Each row has a class, written after it.
[-209   62   73  -56   -7 -181  -82   14   -2  -83   16  -51 -183  -60
 -140   26  -94  -31  -74   46   54   -2  -15   42  -17  126  143   -3
  -80   56    5  -24 -338] : Nuz
[  72  -79  -79   84 -145  -35 -119 -242  154  -91  124  140  -76 -110
   70 -188  134  189   86    5 -169  291  103 -403   12  -46   72  -73
  156  181   65  115   57] : Lotip
[-281  232   82 -411   72  259  -15 -302  -79  -79  544  555   21  532
 -109  -56 -258  399 -265 -226  -21  219 -143 -224    3  467  139  447
  577  -31 -196  -72 -121] : simo
[ -15  242  -25   58 -165   17 -149  -82  -69  130  253  162 -296  -24
  -56 -173   -5  332  -97  -60 -181   50  139 -150   22  166   70  205
  166  104   27  169 -273] : simo
[-244  118  100  -10    9 -145  -25   41  -12  -23   -4  -10 -134  -26
 -138   34  -49   -6  -98   -4   45  -61  -18   88   18  124   51   28
  -51   81   54  -56 -297] : pavu
[ 201 -117   12  119 -222  118  474 -518  112   78  -55  197 -107  -23
  288  393 -117  397  138 -171  -99  207  -69 -425  220   80 -157 -511
  -42  186   46 -250  428] : bip
[  22  -57   24  -86  124  130  -73  131    6 -182  108  110   13   67
 -113  224  -75   33 -197  112   18  -45  251   77  -24  -41 -212 -176
  -59   -2 -304  -30  125] : movep
[ -91  -49   -1  -53   44  -10  -88   -1    5   -5 -106    7  -71    9
 -149   20  -56 -178  -61   16   -6 -191 -156   77   61 -144  -69   -2
    0    5   40   22  109] : pavu
[  29  117 -137 -321   12  117  252  167 -281  208  -55 -221 -100  -28
  130  -88  294 -104  -99   -2  -27  210 -199 -532 -651 -192 -135 -439
   17  -19  248  -38 -157] : simo
[-209   72  101   -6   20 -158  -45  -33  -15    4   33  -58 -168  -33
  -42   26  -76   22  -84   92   21  132   18   42 -100  243  235   18
  -36   74  -24  -95 -508] : Domi
[ 125  103  136 -255 -124  151 -107  211 -225   84  198   17   -7  264
  108   82   42   87  -66  -62  -38 -264   45 -157   45 -352 -134 -120
 -105  -82  -19   16  -49] : Lotip
[-314  -40  149 -344  213  129  -98 -352  -47  -64   68  150  -63  -25
  -56  213   14  168 -218 -195 -114 -156 -139 -273  240  372  111  204
  -54  -46 -104  225 -228] : ribep
[-112  -17  232 -199   68  488 -342  220  -35  154   72   63  184  383
 -344 -264    0  -84   24 -306   94 -132  -35  544  384 -735 -800   67
  304  159  388 -106  415] : Domi
[ -31   49  208   64  124   -4    1 -167  127   36 -101  173 -168  -50
  -66  209   32   68 -148  134 -115 -227  -48 -149  177   45 -177   15
  -74  -69  -67  -69  177] : movep
[ -40  -40  -10  -42   12   49  -90  -51  -29  -19  -57   31  -97   -2
  -82   63  -75 -110  -35  -25    5 -140 -138   54   62  -96  -25  -78
  -48  -11   30    0   75] : Nuz
[-540  442   39 -149 -141   53 -265  329  125  -65 -181  420   43   38
 -336   46   28  -57 -412   50  281 -196   69  475  231   13 -187  218
   91 -168  -79   14 -136] : Lotip
[  35   93   72 -198  -24   13  -84  104  -81    1  -83  134    8   59
  -66  103  -18  -28    6   73  -37  154 -195 -138   20  -29 -135  -41
  -33  219 -172 -153   17] : Lotip
[-193   89   96  -22   14 -126  -16   19  -67  -19    8  -85 -132   37
 -105   92  -46  -50 -102   17   63   -7  -50  120  -14  117  167    7
  -54  118   41 -122 -300] : pavu
[ 157  220   60 -188  -19  -77  -91   49 -115   25  -17  -28   42   25
  -36   21  -73  -60   95  159  -72  141 -227 -320 -142 -113  -59 -122
 -117  131 -160  -83  -23] : Lotip
[ 296  108  -56   52 -179  233  -76   97  -27   -1  -38   70   16  156
  139  -58 -203  191  -39   79   44  -32  115  -93   12 -438 -259 -244
  -26  -19  -46  127  167] : Lotip
[  32 -206  -79   40  -90  105 -169  159   -1   66  186   87 -209  -21
   36 -107   50  160   72  -74 -103  -76  114   70   38 -117 -117   28
   27  100  179    3  -85] : movep
[-231   77   87    1   18 -194  -37  -44   18  -10  -17   -8 -167  -62
  -95  -49  -98  -41  -16   20   26  -20  -97   83   51   55  106   47
    8   22   54  -53 -263] : pavu
[-223 -242   40 -155    1   45 -109 -373    2  222  154  -64 -254   53
  246 -240  -40 -101 -177  270 -143  124  -63 -314    6  211  156  210
 -146 -159  230   99 -325] : Lotip
[ 182  290   46  -33   38   57  -45  -64    6  -14   19  135   19   30
    7   48  -15   99 -165  -78  -53  -32  -70 -317  -80  205  -69  -49
  -43  190  114    7 -191] : pavu
[ -82  -67  -42  -14   29    3  -17  -75   44  -27  -97   52  -78  -57
  -75   35  -31 -103 -101  -10   15  -94 -128   16   34  -91  -28   -5
   21    8    3   35  100] : simo
[ 153  197  -30  145 -252  -62  -82  -53  -19   81  252   71 -264  -36
  225 -224   -4  108  120  -90   -6 -155  -90 -212   76 -446  -96 -365
  -81 -159  430  191  -47] : Lotip
[  14  131   59 -310   65   26  -62   99  -77 -144  132  139  -50   59
  -83  122  -78   93  -67  125   50  240 -117  -91 -158  122   38  -59
  -26   54 -378   50 -261] : movep
[ 125   56   29 -220  -37   86   11   24 -100  -28   92  -11    5  116
   51  165 -147  155   99   85  -12  279 -125 -178 -158  -55 -137 -148
 -127   29 -251  -49 -121] : movep
[-474 -724 -102   53    3  292  -33  160  -17   62  -32  -34 -268  -25
  270  121 -283  504  211 -265    6 -267  300  176  164  -22  -41  295
 -322 -136  -10   15 -130] : ribep
[-166  123   67   10   14 -182  -35   60   -6   30  -12  -11 -191  -76
  -93  -56  -51    6  -19   24   31   72  -28   76  -18  132  128   30
   51  123   94  -86 -338] : Lotip
[-219 -141  183 -768   -5  458 -432  362 -513  179  262 -235 -524  655
   67  568  302  154 -234   76  -53 -121  -65  231  168 -162  -34  -46
 -147 -538  -17 -274 -271] : Domi
[-193 -202  162   41  -32 -186   59 -262   95 -120    1   58 -237   35
   94   24 -278  -79 -198  235   20 -173 -198  -35   53  -25   95   79
 -136 -240  -56  -13 -332] : Domi
[-216  106   50  -51  -46 -190    2   31  -59   32   30  -50 -173  -37
 -122   14  -63  -43   -2    7   35   33  -49   75  -32  104  144   27
  -43   70   92  -53 -362] : pavu
[ -77 -236   28   63 -217   17 -256  199   63   69  -71   16 -206   -6
  -37   16  -80  -88 -121   18  -31 -363   34  -27  335 -389 -151  -10
  -63  137   97   71  293] : pavu
[ -15   35   11   56  -30  107  -82  123   71  200  -73  112 -179   -4
  -37 -258   73   73  -13  -84   37  -78   46  263   64 -332 -266   30
   46  372  342 -199   16] : bip
[-264  -67  186 -200 -389  306  158  307 -313   35  -23 -103   -6  142
    1  175 -114  350  262 -313   75  168 -126 -518  102 -172 -457 -421
  -77 -127  195   93   51] : simo
[-202   99   15  -45  -57 -189   50   12  -37   15    1   29 -172  -71
  -30  -15  -30    1  -24   -1   42   76  -78   49  -25  146  178   66
   -8   78   58  -83 -356] : pavu
[ 392   32  -86  -35   34  338 -102   47   17  119   21  182  128  130
  255  -34   32  -37 -153   74   -8  -68   62  -77 -234 -201  -64 -108
  -86   88 -113 -145  140] : Nuz
[-311  328  230  101  104   38 -173   38 -321   42 -136  113  -10  114
 -407 -203 -333 -459    5  -68   33 -543 -394  565  213  181  116  413
   53 -234 -227 -159  219] : Nuz
[ -95  281   39  176 -141  -58  -43 -400  184 -129  -16   47   97 -129
   10 -417  372  -20  -82 -240    1   48  -29  -56  136 -295  -82  118
  158   29  301  145  149] : Domi
[ -11 -207  172 -627 -280  373  558 -219 -326   68  -54   47  148  220
  141  344  -34  121  241  -31   71   72 -356 -250  259 -604 -428 -210
 -158 -471   83 -197  352] : Lotip
[ -33  -77  -74  -31   68   41  -35  -36   20  -61  -44   98  -72  -17
 -137   60  -76 -113 -100    0   17 -111 -110   83   -1  -92  -48   -6
   67   22  -21  -11  169] : ribep
[ 194   42  -94 -115  -52   25  -87  180  -29   28  -62   16   89  -27
   34  -25    8   24  147  145  -48  226 -118 -222 -266  -63  -46 -112
  -52  160 -130  -39  -91] : movep
[ 187   62    5 -349  -60    5  -70  173 -112  -28   31  -31  -41  102
   55  135  -38   73  138  144  -24  181 -155 -300 -209 -268  -91 -275
 -131  -42 -239  -16  -89] : Lotip
[ -23  -54  -31    0   36   22  -72  -21    7  -27 -155    8  -73  -15
 -136   30  -84 -147  -43   34   17 -135 -127   63   35 -228  -78  -45
   38  -13   45   -3  178] : ribep
[  -5   95   35 -239   30  -31 -120  203  -82    5  -37   50 -119   41
 -263   78  -38  -65  -32  115  -32  140  -82  -48 -171   50 -117  -93
    0  237 -125 -125 -147] : Nuz
[  76 -122  -40 -247  191  405  -15 -373  -16    9   99   94  112  160
  192  159   55  243  -89  -88  -91  294   84 -225  -82  371   82  163
  -62   63   47  -42 -227] : movep
[-254 -344   76 -395   62  588  339   -4 -358  524  161  293 -154  166
   93  449 -423  315  166 -193   66 -567 -465  507  518 -116 -362 -268
 -141 -348  122  -13  120] : Domi
[-274  134  129   73  -47 -207   20  -47   36  -37   26  -29 -198  -72
 -117    0   -7   -9 -160    3   64   28  -40   89   37  170  119   96
  -17  122   29  -38 -271] : Lotip
[ -50  180  217   29  -59  192  -66  -12 -103  -28  -25   58   35   34
  -99  262  -94  159   41   22  -28   88 -146  -95   -8  319 -165  -75
 -258   -5  -81 -142 -247] : movep
[ -36  -80   12  -26   44   99  -58  -10  -32    9  -51   11  -40   40
 -114   46 -157  -98  -33   10   -4  -93  -90   20   -3 -111  -87  -29
   11   21   -3  -30  123] : Domi
[ 174   69 -154  239  -88   -7   56 -121  132    6  201   99 -104  -38
  238 -278  124  161 -193    1  -25  215  221 -149  -74  -18   -4    5
  204  100   36  203  119] : Domi
[ -21  -78  -19  -41   55   54  -33   -5   -7   32  -74   62  -62    0
 -106   60  -94 -159  -60   -1   -7 -198 -147   64   75 -134 -102  -28
   10   15   34    2  205] : Lotip
[ -77   33  144  -30  -23   17  -92 -179 -204  146  429  -91   28  151
  207   -5  120  134   84 -237 -221  -33  -61 -341  -91  411  125  158
 -194 -111  205  231 -645] : movep
[-206   59   88   53  -44 -117  -69   33  -22  -17   15  -60 -223  -12
  -49   -1  -69   49  -55   33   43   32  -13   35  -47  116   92  -32
  -58   21   97  -15 -410] : bip
[ 275    4 -121  -45   13   76  -80   24  132    0  114  173   45  -89
   35 -121  162   56  -73  -53  -74  -72  180    9  -37 -216  -58  -63
  121  197 -146  -12  238] : simo
[ -81  -46   -6  -55   23  -15  -84  -58   13    9  -72  -41  -51  -16
  -63   14  -28 -163  -70    6  -22 -108 -125  -57   37 -131   -2  -12
    0   12   37   20  114] : pavu
[ -90  -99  -15  -18   90   13  -63  -18   17  -30  -89   55  -54  -24
 -144   20  -99 -144  -16  -19    4 -176 -123  108   90 -127  -98   14
    9   36   53  -52  189] : Domi
[ -57  -87    3   33   58   41 -119   15   27   -5 -136   -4  -58  -32
 -127   -7  -49 -167  -75   39  -23 -137 -139   52   14  -91  -99   32
   37   10    2   14  129] : bip
[  -3  -75 -167  180  181  130  150 -322   87  -66  119  388  -16  -47
  -10  -86 -274   20 -127  -62   58 -210 -142  385  138  -23  -42  168
  105  107  -88  -85  380] : Nuz
[-193   77   75   26  -42 -198   -7    5  -36  -22  -45  -53 -163  -40
  -85   57  -25   -2  -21   32   22   48  -52   26  -14  141  127   19
  -74   64   50  -94 -344] : simo
[  73  113  107   35  -63   33   81 -164   73  122  120  126  -38   29
  109 -170  136   65 -144   -1  -32   27  -69  -80   54  -36 -131   80
   16  150   58  -65   66] : simo
[ -88  -24  -13  -25   -8    5  -15    7  -23   -8 -106   32  -58  -23
 -142   32  -86 -117  -12  -28   22 -146 -157   76   59 -162  -84   14
  -26   50   61    1   96] : pavu
[-111  -67    3  -48   32   29  -88  -18  -15  -33  -87   63  -72   -3
 -127   36 -134 -161  -69  -11   -5 -138 -186   28   65  -45  -80   34
    4   27  -47  -19  143] : bip
[  -8  -40  -50   -3   77   49  -64  -22    4    1  -47   62  -67   -9
  -61   19 -107 -101  -54   24   -1 -108 -111   81    8  -88    7  -37
   54   10    1  -37   86] : pavu
[-324  125   66  138 -257  -27   27  317 -341  481   -1  285 -378  296
 -206 -155 -249  221  513  -29 -123  -83 -363   61  291 -400 -761 -508
  208  -32  720  -64   44] : bip
[ 119  166  -54 -180  -23  -51 -124  215  -66   -9 -113    8   -5    3
   20   11   92  -68  -11   67  -29  157  -93 -284 -273 -114  -81 -152
  -53   72 -102   49 -181] : Domi
[ -12 -196  222 -101  -45  170 -135 -194   -2  -19   76   29  -11  198
  106  105 -234  -30  -82   -8  -40 -171 -167 -189   35   44    0   -4
 -240  -64  -22   14 -294] : bip
[ 307 -359  -66 -899  121  676  -59  396 -310  191 -542  -28   12  614
  -46  314 -177  -57 -174  163 -112  -66    1 -441 -390  -55 -222  -90
  219 -405 -213  122 -101] : simo
